Below are the code and all the weights of a small trained network. Each question names an input and a class and asks about switching units off, where a switched-off unit gives its printed mean instead of its output.

import numpy as np


def w(rows, s, z=0):
    codes = np.array(rows[::2]) - 128.0
    scale = np.full(codes.shape[1], s)
    scale[-1] = z or s
    return codes * scale


def f(y):
    return np.maximum(y, 0)


def log_softmax(a):
    a = a - a.max(-1, keepdims=True)
    return a - np.log(np.exp(a).sum(-1, keepdims=True))


def net(x, mask):
    res = np.array(x, float).reshape(1, 8) / 4 @ E
    y = f(res @ A[0][:, :-1].T + A[0][:, -1])
    res = res + np.where(mask, y, B[0][:, -1]) @ B[0][:, :-1]
    return log_softmax(res[-1] @ U[:, :-1].T + U[:, -1])


A, B = {}, {}
E = w([
[152,237,81,207],'x0',
[145,55,135,218],'x1',
[126,129,130,129],'x2',
[129,127,124,127],'x3',
[208,97,2,84],'x4',
[128,127,126,128],'x5',
[128,127,129,127],'x6',
[36,121,62,133],'x7',
],0.0064)
A[0] = w([
[170,82,46,100,26],'n1',
[89,148,181,141,28],'n2',
[151,223,89,207,10],'n3',
[128,41,118,253,52],'n4',
[25,124,56,126,32],'n5',
[87,148,182,142,29],'n6',
[35,103,65,154,57],'n7',
[73,132,191,152,44],'n8',
[121,130,111,115,209],'n9',
[96,135,168,149,71],'n10',
[100,125,140,159,172],'n11',
[223,144,188,116,34],'n12',
[161,111,80,112,37],'n13',
[87,225,128,18,85],'n14',
[104,26,157,58,5],'n15',
],0.013,0.011)
B[0] = w([
[130,233,101,134,172],'n1',
[113,189,113,123,142],'n2',
[3,114,159,89,168],'n3',
[175,83,52,44,190],'n4',
[158,143,207,76,167],'n5',
[123,192,108,123,144],'n6',
[153,123,193,107,173],'n7',
[133,195,109,129,164],'n8',
[119,104,154,225,254],'n9',
[133,165,119,135,149],'n10',
[139,129,127,185,207],'n11',
[170,135,221,78,151],'n12',
[128,212,125,119,141],'n13',
[168,87,54,78,211],'n14',
[15,112,144,98,169],'n15',
],0.043,0.0072)
U = w([
[18,98,120,77,46],'0',
[175,254,64,134,44],'1',
[214,52,33,29,16],'2',
[172,90,132,149,246],'3',
[227,104,239,84,78],'4',
[156,94,104,160,218],'5',
[165,100,115,166,220],'6',
[164,92,114,160,204],'7',
],0.0061,0.011)

Each question gives the input, the list of numbers given to net, and the class t.
The units are the neurons (one row each of A and B). Each row of codes is followed by its name. A weight is (code - 128) times the scale printed after its matrix; where a second scale follows, it is the last column's (A, B and U).
mask holds one flag per neuron, in row order. A switched-off neuron (its flag False) gives its mean, the last column of its row in B, instead of its output. The means were averaged over made-up inputs and are rounded, as every weight is.
A unit's drop is (log p(t) with every unit on - log p(t) with that unit switched off) / (log p(t) with every unit on - log p(t) with every unit switched off).
The circuit of an input: a set's keep is (log p(t) with only the set's units on - log p(t) with every unit switched off) / (log p(t) with every unit on - log p(t) with every unit switched off). Starting from the 12 units with the biggest drops (on a tie, the unit counted first), units are removed one at a time, each time the one whose removal leaves the highest keep (on an exact tie, the one counted first), for as long as the keep stays at least 0.8.
circuit, biggest first: the units of the circuit, biggest drop first
unit that matters most: the unit with the biggest drop
top k neurons: the k neurons with the biggest drops, biggest first
drop of u: that unit's drop, to one decimal
input [-5,-8,-4,0,-1,-8,-5,-7], class 2: circuit, biggest first : (n14)
input [-3,5,6,-2,7,-4,-2,4], class 1: top 2 neurons : (n1, n13)
input [-1,-3,-8,-7,-8,-2,2,-8], class 1: circuit, biggest first : (n8, n6)
input [-5,-2,-8,8,7,5,-2,-8], class 4: top 2 neurons : (n12, n8)
input [0,-1,1,1,-2,-6,6,7], class 4: circuit, biggest first : (n5, n7)
input [5,-7,-4,-3,-8,-8,3,-8], class 1: top 2 neurons : (n6, n2)
input [7,6,3,-3,2,-5,7,-4], class 0: top 2 neurons : (n3, n14)
input [-6,6,7,5,5,4,0,-8], class 4: top 4 neurons : (n12, n14, n3, n11)
input [-2,-6,-1,-3,-5,-6,0,-4], class 2: top 2 neurons : (n14, n9)
input [1,5,-4,6,1,-3,6,8], class 4: circuit, biggest first : (n7, n5)
input [-3,7,-6,-2,-3,5,-1,-8], class 4: top 2 neurons : (n12, n14)
input [0,-7,-6,0,-6,0,1,5], class 2: top 2 neurons : (n14, n1)
input [-7,-8,4,8,0,-8,3,-3], class 2: top 2 neurons : (n14, n3)
input [8,-7,-7,-2,0,5,1,7], class 0: top 2 neurons : (n3, n4)
input [-7,1,-6,-4,2,-3,-3,-3], class 0: unit that matters most : n15
input [7,-4,-8,-5,-8,-6,-6,-2], class 1: top 2 neurons : (n8, n6)
input [2,6,4,-5,0,1,-5,-5], class 2: top 2 neurons : (n4, n9)
input [6,-3,3,-5,2,0,7,8], class 4: top 2 neurons : (n5, n7)
input [-4,-4,-6,6,-6,-6,0,-2], class 1: top 3 neurons : (n8, n6, n2)
input [-2,7,-6,-4,6,0,5,8], class 4: unit that matters most : n7
input [-7,-3,-6,-1,7,2,-3,-4], class 0: top 3 neurons : (n15, n11, n8)
input [-8,5,3,-4,-1,3,2,-4], class 0: drop of n15 : 1.1
input [4,-4,-3,2,0,-3,4,-8], class 4: drop of n12 : 1.2
input [-5,-2,4,-6,1,-5,-3,8], class 4: drop of n5 : 0.5
input [-8,5,5,1,0,-2,-2,4], class 0: drop of n15 : 1.6
